Below is a small trained network, with its code and all its weights. Each question gives an input and a class and asks what happens when units are switched off, that is, made to give their printed mean instead of their output.

import numpy as np


def w(rows, s, z=0):
    codes = np.array(rows[::2]) - 128.0
    scale = np.full(codes.shape[1], s)
    scale[-1] = z or s
    return codes * scale


def norm(h):
    return h / np.sqrt((h * h).mean(-1, keepdims=True) + 1e-5)


def f(y):
    return y / 2 * (1 + np.tanh(0.7978845608 * (y + 0.044715 * y**3)))


def log_softmax(a):
    a = a - a.max(-1, keepdims=True)
    return a - np.log(np.exp(a).sum(-1, keepdims=True))


def net(x, mask):
    res = np.array(x, float).reshape(1, 2) / 4 @ E
    u = 0
    for l in range(3):
        y = f(norm(res) @ A[l][:, :-1].T + A[l][:, -1])
        res = res + np.where(mask[u : u + 6], y, B[l][:, -1]) @ B[l][:, :-1]
        u += 6
    return log_softmax(norm(res)[-1] @ U[:, :-1].T + U[:, -1])


A, B = {}, {}
E = w([
[200,119,112,254],'x0',
[71,101,27,149],'x1',
],0.0023)
A[0] = w([
[39,50,118,215,198],'0.n0',
[104,164,91,202,62],'0.n1',
[228,206,227,65,87],'0.n2',
[61,91,175,16,254],'0.n3',
[157,73,60,254,36],'0.n4',
[119,132,156,109,80],'0.n5',
],0.0032,0.0013)
B[0] = w([
[239,198,250,108,177],'0.n0',
[144,60,188,58,124],'0.n1',
[211,127,38,61,202],'0.n2',
[211,216,193,218,252],'0.n3',
[190,13,204,116,176],'0.n4',
[35,112,33,246,119],'0.n5',
],0.002)
A[1] = w([
[161,46,172,75,235],'1.n0',
[187,112,107,160,37],'1.n1',
[49,98,35,186,165],'1.n2',
[50,38,2,123,34],'1.n3',
[156,206,78,135,114],'1.n4',
[63,123,197,85,254],'1.n5',
],0.0047,0.00028)
B[1] = w([
[191,130,78,89,227],'1.n0',
[30,101,121,90,220],'1.n1',
[254,186,254,88,193],'1.n2',
[186,253,221,91,254],'1.n3',
[159,80,160,217,191],'1.n4',
[102,53,27,157,203],'1.n5',
],0.0037,0.00095)
A[2] = w([
[179,117,212,65,255],'2.n0',
[33,176,114,80,118],'2.n1',
[2,148,147,62,26],'2.n2',
[106,226,191,242,133],'2.n3',
[114,121,121,126,23],'2.n4',
[93,174,140,114,201],'2.n5',
],0.0054,0.0012)
B[2] = w([
[101,203,123,138,253],'2.n0',
[193,41,122,206,164],'2.n1',
[90,52,166,163,159],'2.n2',
[81,100,80,53,179],'2.n3',
[255,127,108,124,103],'2.n4',
[204,164,126,188,148],'2.n5',
],0.0054,0.0027)
U = w([
[154,244,186,120,184],'0',
[148,7,178,243,178],'1',
[69,58,35,24,143],'2',
[107,83,170,98,2],'3',
],0.013,0.0089)

Each question gives the input, the list of numbers given to net, and the class t.
The units are the neurons (one row each of A and B). Each row of codes is followed by its name. A weight is (code - 128) times the scale printed after its matrix; where a second scale follows, it is the last column's (A, B and U).
mask holds one flag per neuron, layer by layer. A switched-off neuron (its flag False) gives its mean, the last column of its row in B, instead of its output. The means were averaged over made-up inputs and are rounded, as every weight is.
A unit's drop is (log p(t) with every unit on - log p(t) with that unit switched off) / (log p(t) with every unit on - log p(t) with every unit switched off).
unit that matters most: the unit with the biggest drop
top k neurons: the k neurons with the biggest drops, biggest first
top k neurons in layer l: the k neurons of layer l with the biggest drops, biggest first
input [-2,-3], class 2: top 2 neurons in layer 1 => (1.n4 1.n2)
input [-7,-5], class 1: top 3 neurons => (1.n2 1.n3 1.n5)
input [2,1], class 2: top 2 neurons => (0.n3 1.n3)
input [-3,-3], class 2: top 3 neurons in layer 0 => (0.n1 0.n4 0.n5)
input [-8,7], class 1: top 4 neurons => (2.n1 2.n2 1.n5 0.n2)
input [-1,0], class 2: unit that matters most => 2.n3
input [3,0], class 2: top 3 neurons => (1.n2 0.n3 1.n3)
input [-5,7], class 0: top 2 neurons => (1.n3 1.n2)
input [1,1], class 2: top 3 neurons => (0.n3 1.n3 1.n2)
input [3,-3], class 2: top 3 neurons in layer 2 => (2.n5 2.n1 2.n0)
input [-1,-3], class 2: top 4 neurons in layer 0 => (0.n4 0.n1 0.n0 0.n5)
input [-3,0], class 2: top 3 neurons => (0.n3 2.n3 1.n4)
input [-5,-4], class 1: top 3 neurons => (1.n2 0.n4 0.n0)
input [1,4], class 0: unit that matters most => 0.n3
input [8,8], class 0: top 3 neurons in layer 2 => (2.n2 2.n1 2.n3)
input [-7,6], class 1: top 2 neurons in layer 1 => (1.n5 1.n0)
input [4,7], class 0: top 2 neurons => (1.n2 0.n3)
input [-3,4], class 0: top 2 neurons => (1.n2 1.n3)
input [2,-3], class 2: top 3 neurons in layer 1 => (1.n2 1.n3 1.n1)
input [4,5], class 0: top neuron => (0.n3)
input [3,3], class 2: top 2 neurons in layer 0 => (0.n0 0.n3)
